Moves between objects:
χ: z920->z766, z224->z287, z674->z268, z501->z124, z411->z382, z156->z979, z427->z432, z382->z576, z766->z162, z434->z353, z77->z411, z576->z302, z56->z32, z433->z122, z309->z13, z353->z624, z96->z996, z44->z130, z871->z90, z936->z156, z124->z309, z272->z674, z41->z167, z899->z296, z268->z623, z167->z56, z624->z501, z227->z251, z296->z96, z979->z409, z864->z427, z556->z227, z848->z272, z302->z224, z999->z899, z432->z871, z122->z434, z996->z898, z32->z920, z287->z413, z162->z999, z898->z539, z409->z41, z130->z936, z539->z864, z251->z433, z623->z556, z90->z44, z13->z77, z413->z848
τ: z920->z433, z224->z427, z674->z96, z501->z409, z411->z44, z156->z309, z427->z224, z382->z90, z766->z251, z434->z56, z77->z130, z576->z871, z56->z434, z433->z920, z309->z156, z353->z167, z96->z674, z44->z411, z871->z576, z936->z13, z124->z979, z272->z996, z41->z624, z899->z623, z268->z296, z167->z353, z624->z41, z227->z162, z296->z268, z979->z124, z864->z287, z556->z999, z848->z898, z302->z432, z999->z556, z432->z302, z122->z32, z996->z272, z32->z122, z287->z864, z162->z227, z898->z848, z409->z501, z130->z77, z539->z413, z251->z766, z623->z899, z90->z382, z13->z936, z413->z539
ζ: z920->z32, z224->z302, z674->z272, z501->z624, z411->z77, z156->z936, z427->z864, z382->z411, z766->z920, z434->z122, z77->z13, z576->z382, z56->z167, z433->z251, z309->z124, z353->z434, z96->z296, z44->z90, z871->z432, z936->z130, z124->z501, z272->z848, z41->z409, z899->z999, z268->z674, z167->z41, z624->z353, z227->z556, z296->z899, z979->z156, z864->z539, z556->z623, z848->z413, z302->z576, z999->z162, z432->z427, z122->z433, z996->z96, z32->z56, z287->z224, z162->z766, z898->z996, z409->z979, z130->z44, z539->z898, z251->z227, z623->z268, z90->z871, z13->z309, z413->z287

The rows follow the links: the fewer symbols apart two objects are, the more alike their rows tend to be.

Each row is also shifted at random along 7 hidden directions that mean nothing.

Some objects, each with a row of numbers:
z556:   23   -25    -3     4   -29   -18     5   -10    -9     8    28    33   -10    28     2   -38    -6    -2     7   -42    -3     3   -16    18    35    41    29    15    -3    16   -11     8     2    15   -32    -8    30   -17    17
z871:  -17    12   -23    20    45     2    -2    -2    17   -21   -15    30   -14   -19    10   -27    25    -4    -3   -24    15   -11    25    25    32    10    19    17     2   -28   -21   -30    -5   -54   -22    44    20    -4    35
z411: -126     7    11   -20   -30    52     7    -3    27   -33    36    33   -23    -5   -20     8   -11    -6    -9     6    -7    -9    -4   -52   -25    -6     7    14    19   -22   -27    35     6     6     9   -32   -29     3   -38
z899:  -12    28    50     7    26    21    21    23   -23   -41    11    25     1    -2     7    -4    11   -38   -36    29    41   -31    25   -15   -10    41   -20    -4    14    14   -17    42   -25    33     5     6   -29    -1   -46
z41:  102     1   -15    -1    26   -59    16    17    -5    61     8   -36     6   -40    66    56   -46    -7     6    11    -3    14   -37     8    11    28    14   -55    -3    39   -12    28    28    98   -10   -58    31    39    -8
z413:   40    28   -33    44    55  -131   -30    17   -12   -42    32   -19     9   -87    72   -22    20   -13   -20    55    36     4    65   -36   -15   -38   -29   -21    24   -34    -1   -10    29   -73    22   -18   -18   -31    53
z864:   35   -33    -9     1   -58    79   -34   -17    17   -24    36    40     5    35   -18   -41     7    20    17   -35   -26     5    36   -16   -21   -27     8    25    46   -20   -14   -24    26   -63   -10     0    -3   -38    37
z996:    2    24     6    -2   -11   -48   -42     6   -25    27    49   -32    76   -28    69     4     5     1   -12    64    54   -30    48   -58   -26    50    20   -66    48    38   -14    12    47    34   -33   -60    -3    37    11
z433:  -20   -23   -19   -16   -10    72    -5    17    55    49   -36   -15    21     8    14     7    10    14    21   -40   -45     2    30    30   -11     0    28    13    27     2    11   -50    41   -20   -40    55    36    27    43
z44:    9    -8    -9    15    13   -35    -1    66    11    -1   -46   -33    23    -9    27   -20     1   -36    16   -39    -7    11    55    38    10     9     0   -13    28    -2    34   -44    51   -27   -12    74    23   -25    60
z674:   49     4    27    15   -48   -79   -20    -4   -59    16    65   -23    25    -1    15   -56    22    -7    22    25    60    13    -1   -11    16     9   -31   -73    26    44    29     8    38    -4    14  -106    28   -40    23
z251:  -71    -9   -22    16    31   -27    22    10    29   -30    42    68   -70   -30    18   -45    -7   -23   -11   -63   -24    10    -3    14    41   -11    10    40     6   -42   -41     3    11   -43   -27    -6    41   -34    26
z287:  -21    26    19    -9   -40     3     7   -17   -10   -30     0    -1    -5     6   -74   -24    49    -7     0    13    39    -4    -9   -29    -4     4    -5     5   -12    -6    21    -1   -11   -52    23   -10   -25   -19   -20
z539:  -36    18   -12    -7   -27   -32   -13   -70   -26   -13    44    44    -5    25   -48   -24    19    21   -19     0    37   -15   -43   -47    33    36    35    32   -45   -16   -23    11   -35    -5   -12   -33     6     9   -17
z13:  -80   -12   -22   -12   -38   -48   -48    -7    -6    39     6   -76    47    -6    16    52   -16    29    15    53   -10    23   -15   -52   -41   -57   -11   -44     2    -3    28     1    38    21    17   -64     0    30     8
z130: -119     6     7   -16   -39   -24    -1     2   -19    41   -27   -49    31    23   -49   -10    29     7    29   -10    35    13   -24    28    28    44    14   -44   -17    40    62   -33    24     3    -7     3    33     4    20
z156:   32   -64     3    16    -7    68    -8    51    12    22   -42   -21    31    45    54     3   -38   -15    33   -51   -69     6    38    67   -29   -12   -16    -1    51    39    18   -24    24    22     1    73    -9   -13    34
z501:  -70    20    16    18    84   -43    32    87     7   -20   -20   -12   -12   -58    72    21   -26   -59   -22    -3    15    -5    31    31     8    44   -11   -26    24    11   -12    21    23    54   -14    38     6    11   -14
z936:   -8   -39    10     6   -57    44   -26   -40   -34    65   -29   -40    24    62   -33    -8     1    47    50     3   -17    32   -40    51     6   -51   -42   -34    -5    34    51   -35   -12   -16    25   -36    16   -28    21

From each start, follow one symbol. Which object do you reach?
Answer with the object's name.
 -24    -1   -29    -2   -17   -13    -6   -57     0   -16   -14    39   -17    33   -81   -35    33    29     9   -31     6     2   -34     8    38   -14    21    52   -55   -35     6   -35   -41   -66     0    26    13   -10    14
χ: z871
  -6    12    11    -2    36    41    24    67    38    22   -33   -13   -13   -21    26     4    -2   -29    13   -33    -6     7    34    46     6    26     0   -21    35     4     7   -13    45    11   -36    34    37    12     8
χ: z353
  92   -28   -62    12    30   -78   -22   -11   -12    78   -36   -61    46   -17    80    80   -48    37     9    32   -50    14   -20    28   -10   -23    17   -26   -25    15    -2   -25   -11    56    -3     7     8    48    40
τ: z501
 -58    28    56    -4    -9    31     5    10    -9   -29    46     6   -24   -13   -21   -25    28   -11    -6    46    42     1    19   -34   -28   -29   -60   -42    32    -6    18    26    13   -29    32   -82   -15   -32   -42
τ: z556
 -14    19    25   -37   -12    11    30    20    19   -12   -26   -25    -9    -4   -55    31    29   -17    -6     7     3     6    -8   -17   -24     1    -4     8   -17    -4    35     1     7     6    20    13   -12    14   -45
χ: z162
  25     0   -56   -13     9  -102   -14   -24    16    41     7   -60     1   -61    25    68    -8    39    10    46   -36    34   -23   -38   -22   -91    -2   -15   -29   -45    16   -21    19   -12    19   -61    17    30    30
χ: z32
 -92   -23    -5     5    27   -44    14   112    25   -50   -44   -23    15   -10    42    19   -49   -62   -11   -37   -59     9    56    20   -33    10    -3    33    32   -10    20     4    43    35     2   116   -15     1    13
ζ: z501
 -24   -12    -4     3    -3     4    18    10    14     2    38    46   -31    -6    19   -42    -7    -9     5   -53    -8     3     6    17    29    29    23    17    19    -7   -30    -1    24    -5   -36   -17    38   -19    14
χ: z251
  53     2    -6   -14    17   -22     4     6    29   -14    -9   -30   -35   -37    -8    33    -4    17     7    25   -39    27     3   -14   -36   -83   -30    12   -14   -40    15    -9     4   -35    38    -8    -7    -8    -7
τ: z433
-115   -35   -11   -12   -51   -43   -23    30    18   -34    39   -25    -6   -15     8     9   -30    -4    16     3   -47    33    26   -58   -61   -84   -17     8    39   -37    19     8    63   -28    31   -37   -19   -18    15
ζ: z13
 -83    17     2    19    79   -28    21    29     2     5    -4    -3   -39   -58    40     9    -8   -22   -11    16    14     7     1    27    19   -16   -40   -37     1   -15    -6     6    -2    10    -7   -10    17    -2   -11
ζ: z353
 -55    40    -3    -7    55    30     1     9    42    69   -12   -22     2   -58    44    19    19     7     1    13    33   -12    17    14    19    46    25   -60    13    16    -6   -16    36    15   -65   -29    49    57    13
ζ: z433
 -18    31   -13    18    94   -13    14   -26    -6    40   -30   -11   -32   -38    15    31     9    19   -16    35    29     1   -37    44    42    -1   -19   -28   -46    -3    -8     1   -58    22    -9   -10    20    30   -10
χ: z624
  -8     3     3     1   -36    74   -28   -49     5    13    51    37   -20    16   -21   -38    30    25    14    -4    26    -3     1   -22    14   -21    -6   -19    30   -18   -20   -12    22   -62   -20   -79    23   -27    13
τ: z224
